Here is a tiny trained network, its code and every weight. The questions are about switching its units off for an input and a class, where a switched-off unit gives its printed mean instead of its output.

import numpy as np


def w(rows, s, z=0):
    codes = np.array(rows[::2]) - 128.0
    scale = np.full(codes.shape[1], s)
    scale[-1] = z or s
    return codes * scale


def f(y):
    return np.maximum(y, 0)


def log_softmax(a):
    a = a - a.max(-1, keepdims=True)
    return a - np.log(np.exp(a).sum(-1, keepdims=True))


def net(x, mask):
    res = np.array(x, float).reshape(1, 6) / 4 @ E
    y = f(res @ A[0][:, :-1].T + A[0][:, -1])
    res = res + np.where(mask, y, B[0][:, -1]) @ B[0][:, :-1]
    return log_softmax(res[-1] @ U[:, :-1].T + U[:, -1])


A, B = {}, {}
E = w([
[126,137,138,131,123],'x0',
[209,62,191,111,251],'x1',
[136,133,142,125,119],'x2',
[200,214,106,16,168],'x3',
[128,129,132,128,126],'x4',
[3,214,211,148,233],'x5',
],0.0081)
A[0] = w([
[199,38,183,121,210,113],'neuron 1',
[234,102,106,161,118,97],'neuron 2',
[168,84,161,159,124,117],'neuron 3',
[94,52,180,135,101,40],'neuron 4',
[196,103,103,159,96,15],'neuron 5',
[125,175,69,159,87,8],'neuron 6',
[176,41,176,81,167,2],'neuron 7',
[223,131,84,173,104,7],'neuron 8',
[120,105,107,248,118,58],'neuron 9',
[195,208,52,64,174,184],'neuron 10',
[192,180,90,56,205,193],'neuron 11',
],0.011,0.0075)
B[0] = w([
[28,132,36,99,84,237],'neuron 1',
[82,92,147,182,169,198],'neuron 2',
[118,85,198,145,152,175],'neuron 3',
[57,35,176,76,197,161],'neuron 4',
[94,212,81,227,194,164],'neuron 5',
[49,187,117,62,115,157],'neuron 6',
[39,214,66,39,27,174],'neuron 7',
[113,230,141,254,214,164],'neuron 8',
[62,99,242,75,126,190],'neuron 9',
[70,63,176,140,89,253],'neuron 10',
[74,75,172,173,156,254],'neuron 11',
],0.01,0.0096)
U = w([
[107,203,151,167,196,128],'0',
[92,177,98,83,51,98],'1',
[137,100,139,153,90,252],'2',
[135,53,173,140,98,51],'3',
[134,102,137,151,93,202],'4',
[134,114,126,145,112,242],'5',
[192,91,113,84,170,64],'6',
[252,164,55,68,173,2],'7',
],0.012,0.0081)

Each question gives the input, the list of numbers given to net, and the class t.
The units are the neurons (one row each of A and B). Each row of codes is followed by its name. A weight is (code - 128) times the scale printed after its matrix; where a second scale follows, it is the last column's (A, B and U).
mask holds one flag per neuron, in row order. A switched-off neuron (its flag False) gives its mean, the last column of its row in B, instead of its output. The means were averaged over made-up inputs and are rounded, as every weight is.
A unit's drop is (log p(t) with every unit on - log p(t) with that unit switched off) / (log p(t) with every unit on - log p(t) with every unit switched off).
The circuit of an input: a set's keep is (log p(t) with only the set's units on - log p(t) with every unit switched off) / (log p(t) with every unit on - log p(t) with every unit switched off). Starting from all 11 units, units are removed one at a time, each time the one whose removal leaves the highest keep (on an exact tie, the one counted first), for as long as the keep stays at least 0.8.
units of the circuit, in order: the units of the circuit, biggest drop first
most important unit: the unit with the biggest drop
k most important neurons: the k neurons with the biggest drops, biggest first
drop of u: that unit's drop, to one decimal
input [8,-2,0,8,3,5], class 3: units of the circuit, in order => neuron 10; neuron 11
input [6,6,-1,-4,6,-6], class 0: units of the circuit, in order => neuron 8; neuron 5
input [4,-6,6,5,8,4], class 2: units of the circuit, in order => neuron 1; neuron 10; neuron 8
input [0,-3,2,-8,3,-4], class 3: units of the circuit, in order => neuron 9
input [-1,-4,-8,8,7,-4], class 3: units of the circuit, in order => neuron 10; neuron 11
input [-4,6,5,1,-5,1], class 1: units of the circuit, in order => neuron 1; neuron 7
input [-5,-2,8,-8,4,5], class 3: units of the circuit, in order => neuron 9; neuron 4
input [6,-6,5,7,7,-2], class 2: 4 most important neurons => neuron 1; neuron 7; neuron 10; neuron 11
input [1,-1,5,7,-4,-5], class 3: 2 most important neurons => neuron 10; neuron 11
input [5,0,5,-7,6,-7], class 0: units of the circuit, in order => neuron 5; neuron 8
input [-5,-1,-5,-5,-1,-5], class 0: units of the circuit, in order => neuron 5; neuron 10; neuron 8
input [-6,-4,-2,-2,-2,-6], class 0: units of the circuit, in order => neuron 8; neuron 5; neuron 10
input [7,6,4,6,0,-8], class 0: 4 most important neurons => neuron 8; neuron 5; neuron 2; neuron 11
input [7,5,-1,8,-5,0], class 3: most important unit => neuron 11
input [-2,-3,4,5,-7,6], class 2: 3 most important neurons => neuron 10; neuron 8; neuron 5
input [5,7,-1,5,-1,-7], class 0: 2 most important neurons => neuron 8; neuron 2
input [-3,-4,5,-8,4,-2], class 3: 2 most important neurons => neuron 9; neuron 4
input [3,3,4,-2,4,-5], class 0: drop of neuron 10 => 0.2
input [2,-5,-6,5,-8,4], class 2: drop of neuron 7 => 0.2
input [-7,8,2,3,0,-3], class 1: most important unit => neuron 7
input [-6,1,-4,-4,-2,-8], class 0: drop of neuron 8 => 0.3
